Look-ups in named tables: a row name and a column name give one cell, copied from the table.

Vus =
	Rik	Lubu
Tavumat	74	151
Ludolor	95	46
Rodos	195	69
Logapar	62	197
Gukeli	17	187
Gizozu	176	46
Nor	134	170
Tuk	28	228
Kom	139	81

Rik of Tavumat is 74
Lubu of Logapar is 197
Lubu of Ludolor is 46
Rik of Tuk is 28
Rik of Ludolor is 95
Lubu of Tavumat is 151
Rik of Gukeli is 17
Rik of Kom is 139
Lubu of Nor is 170
Lubu of Gizozu is 46
Lubu of Gukeli is 187
Lubu of Rodos is 69
Lubu of Kom is 81
Which row has the largest Lubu? Tuk

Nef =
,Fak,Tukifiv,Pakuv,Fofalum,Tob
Pobas,74020,39286,62321,38104,37789
Kivu,51832,78827,68735,47369,26079
Nof,58908,56109,58438,66468,66738
Mes,73454,72529,59715,70915,54957
Lib,56328,31879,43831,68922,96655
Mab,38936,77437,58124,51145,22621
Mepamu,39878,77212,57366,55939,30530
Pip,43437,55138,67157,49189,73059
Kobepod,59578,52426,57555,61636,69396
Los,42845,50967,48064,58116,59206
Nor,33186,57503,46433,50148,39928
Doki,36174,54137,63301,46965,74105
Vofibaf,84092,37196,37271,58162,37734
Sok,55588,50009,69416,50252,65558

What is the Tob of Nof in Nef? 66738
What is the Pakuv of Pip in Nef? 67157
What is the Fofalum of Pobas in Nef? 38104
What is the Tob of Pobas in Nef? 37789
What is the Fak of Mab in Nef? 38936
What is the Fak of Pobas in Nef? 74020
What is the Fofalum of Lib in Nef? 68922
What is the Pakuv of Mab in Nef? 58124
What is the Tob of Nor in Nef? 39928
What is the Fak of Pip in Nef? 43437

Vetamen =
|  | Nar | Tomago | Rov | Devaro | Num | Pumodab | Zamop | Mudov | Zov |
|---|---|---|---|---|---|---|---|---|---|
| Fuvovag | 4762 | 2676 | 4573 | 4076 | 4422 | 5888 | 5531 | 5277 | 819 |
| Lerogu | 4297 | 4536 | 4340 | 4566 | 4536 | 4490 | 4843 | 4460 | 4604 |
| Nenup | 4456 | 4688 | 4372 | 4525 | 4560 | 4619 | 4737 | 4448 | 4651 |
| Meleb | 4604 | 4772 | 3748 | 6113 | 3437 | 5657 | 4141 | 2929 | 5364 |
| Silef | 4588 | 5324 | 2997 | 3665 | 4772 | 5720 | 4223 | 3105 | 4781 |
| Kiz | 4230 | 4819 | 2650 | 1601 | 3874 | 6292 | 6800 | 3398 | 2141 |
| Regefi | 4493 | 4314 | 4524 | 4204 | 4615 | 4607 | 4248 | 4608 | 4302 |
| Nosike | 1935 | 5640 | 5564 | 6924 | 5496 | 4735 | 2480 | 7953 | 3671 |
| Kinal | 4440 | 4003 | 4468 | 3608 | 5014 | 5654 | 4783 | 5199 | 2365 |
| Sev | 4171 | 4658 | 4438 | 4560 | 4552 | 4496 | 4977 | 4654 | 4697 |
| Godimo | 4648 | 4375 | 3909 | 3359 | 3672 | 3354 | 5181 | 4272 | 4172 |
| Sarofa | 3938 | 6201 | 5887 | 5456 | 4909 | 2712 | 5704 | 4388 | 4942 |
| Leb | 4440 | 4324 | 4488 | 4478 | 4423 | 4437 | 4411 | 4568 | 4531 |

What is the Zov of Silef in Vetamen? 4781
What is the Nar of Silef in Vetamen? 4588
What is the Num of Nenup in Vetamen? 4560
What is the Rov of Kinal in Vetamen? 4468
What is the Zamop of Nenup in Vetamen? 4737
What is the Num of Meleb in Vetamen? 3437
What is the Rov of Regefi in Vetamen? 4524
What is the Zov of Nenup in Vetamen? 4651
What is the Pumodab of Nenup in Vetamen? 4619
What is the Mudov of Lerogu in Vetamen? 4460
What is the Pumodab of Sev in Vetamen? 4496
What is the Tomago of Lerogu in Vetamen? 4536

Lalebe =
,Vofebav,Karim,Zem,Vumusup,Buv,Gokev,Fir
Tek,55,18,60,71,48,51,36
Muguv,66,1,-31,1,-5,6,-33
Sep,10,41,-10,64,77,65,-15
Fis,55,-22,2,-31,-35,-17,31
Lepomop,48,-7,42,-63,33,40,94
Nifoge,49,4,59,-54,51,47,96
Dobib,82,-33,-3,-24,-54,-32,-10
Gizo,49,1,6,-36,-32,-37,11
Lizomok,38,24,-9,40,-5,62,20
Kedir,39,20,43,-58,46,46,81
Nal,60,47,54,34,69,54,37
Rusati,35,-4,26,-17,16,55,69

Karim of Muguv = 1
Zem of Rusati = 26
Buv of Lepomop = 33
Zem of Nal = 54
Fir of Muguv = -33
Vumusup of Sep = 64
Fir of Gizo = 11

Table Zivu
columns: Buta, Liso, Pogiro, Diz
Laf: [5.5, 4.3, 7.6, 2.3]
Gutames: [6.3, 4.3, 7.1, 1.5]
Lom: [7.4, 4.0, 6.9, 2.1]
Momim: [7.1, 3.8, 7.4, 3.2]
Rotosek: [6.1, 4.3, 7.1, 1.5]
Gofem: [7.3, 3.8, 7.3, 3.1]
Rofa: [7.3, 4.1, 6.9, 1.9]
Tuki: [7.0, 3.8, 7.5, 3.3]
Ran: [5.5, 4.3, 7.7, 2.5]
Rubode: [6.3, 4.3, 7.0, 1.4]
Dubomub: [5.5, 4.3, 7.5, 2.2]

Rotosek, Diz: 1.5
Gutames, Buta: 6.3
Gofem, Buta: 7.3
Momim, Buta: 7.1
Dubomub, Liso: 4.3
Lom, Buta: 7.4
Laf, Liso: 4.3
Rubode, Diz: 1.4
Rofa, Buta: 7.3
Rubode, Buta: 6.3
Tuki, Pogiro: 7.5
Lom, Diz: 2.1
Rofa, Liso: 4.1
Lom, Liso: 4.0
Gofem, Liso: 3.8
Rubode, Liso: 4.3
Ran, Diz: 2.5

Pipop
         Vati   Subi
Mabe    78420  64798
Demer   65080  20267
Bikozi    564  67695
Sus     16429  60662
Timune  78985  63691
Tuku    15563  59589
Vef     58820  46311
Mezo     3385  82987
Kaz     41741  57843
Serule  71636  40357
Tikir   35217  33408
Busim   57537  81847

What is the Vati of Demer in Pipop? 65080
What is the Vati of Serule in Pipop? 71636
What is the Subi of Tuku in Pipop? 59589
What is the Subi of Timune in Pipop? 63691
What is the Vati of Busim in Pipop? 57537
What is the Vati of Mabe in Pipop? 78420
What is the Subi of Sus in Pipop? 60662
What is the Subi of Vef in Pipop? 46311
What is the Subi of Demer in Pipop? 20267
What is the Subi of Mabe in Pipop? 64798
What is the Vati of Mezo in Pipop? 3385
What is the Vati of Vef in Pipop? 58820
What is the Vati of Timune in Pipop? 78985
What is the Vati of Tuku in Pipop? 15563
What is the Vati of Sus in Pipop? 16429

Table Nivud
cols = Zodunat, Nepado, Togeve, Sezi
Gutiket: [156, 131, 105, 228]
Lanivom: [121, 70, 94, 222]
Ter: [116, 89, 92, 207]
Fut: [140, 124, 101, 218]
Zovan: [166, 173, 114, 235]
Duz: [130, 15, 48, 254]
Ropadum: [138, 164, 110, 184]
Dud: [126, 111, 99, 205]
Vugu: [161, 105, 53, 238]
Mipozen: [135, 165, 97, 186]
Nilu: [170, 152, 80, 235]
Sadekam: [141, 138, 89, 207]
Lam: [99, 6, 105, 213]

Ropadum, Zodunat -> 138
Duz, Nepado -> 15
Duz, Sezi -> 254
Lanivom, Togeve -> 94
Gutiket, Sezi -> 228
Vugu, Togeve -> 53
Sadekam, Nepado -> 138
Lanivom, Zodunat -> 121
Dud, Nepado -> 111
Which row has the largest Sezi? Duz

Lufomak:
|  | Dimuge | Basoro | Sesoz |
|---|---|---|---|
| Kiv | 3027 | 7073 | -5925 |
| Mol | 1973 | -1076 | 1529 |
| Sedob | -914 | -984 | -1180 |
| Zug | -1084 | -516 | -901 |
| Lirunad | 1383 | -1722 | 2513 |
| Gikitad | -1135 | -672 | -968 |
| Zin | -3476 | 2332 | -4821 |
| Sofu | -709 | -517 | -918 |
| Gosi | -5468 | 6815 | -204 |
| Lomedug | -3698 | -2010 | 702 |
| Ras | -2828 | 7161 | -3160 |
| Gavus | -209 | -1232 | -1456 |

What is the Dimuge of Zin in Lufomak?
-3476
What is the Basoro of Gikitad in Lufomak?
-672
What is the Sesoz of Lirunad in Lufomak?
2513
What is the Basoro of Zin in Lufomak?
2332
What is the Dimuge of Lirunad in Lufomak?
1383
What is the Basoro of Lomedug in Lufomak?
-2010
What is the Dimuge of Zug in Lufomak?
-1084
What is the Sesoz of Gikitad in Lufomak?
-968
What is the Basoro of Zug in Lufomak?
-516
What is the Dimuge of Ras in Lufomak?
-2828
What is the Sesoz of Sedob in Lufomak?
-1180
Which row has the largest Sesoz? Lirunad

Table Refite
	Som	Gatirib	Molid	Dabun	Magat	Lel	Mipog	Ged
Pusazus	71	116	121	109	120	86	139	92
Vomupil	114	72	35	149	93	157	132	121
Rofedon	34	118	122	134	154	98	178	104
Bod	117	122	104	67	140	198	88	142
Peb	108	80	52	134	101	142	124	120
Lopo	99	104	109	82	101	136	96	144
Memu	167	110	129	64	36	47	41	53
Batina	105	109	105	92	103	122	103	101
Zim	121	103	91	95	99	107	89	94
Sib	69	130	129	112	130	89	150	87
Tobib	95	92	102	102	101	95	101	103

Zim, Molid => 91
Tobib, Lel => 95
Batina, Dabun => 92
Rofedon, Som => 34
Sib, Dabun => 112
Vomupil, Som => 114
Vomupil, Ged => 121
Memu, Ged => 53
Batina, Gatirib => 109
Sib, Mipog => 150
Zim, Gatirib => 103
Pusazus, Som => 71
Pusazus, Molid => 121
Lopo, Magat => 101
Memu, Som => 167
Tobib, Ged => 103
Tobib, Dabun => 102
Row with the largest Lel: Bod

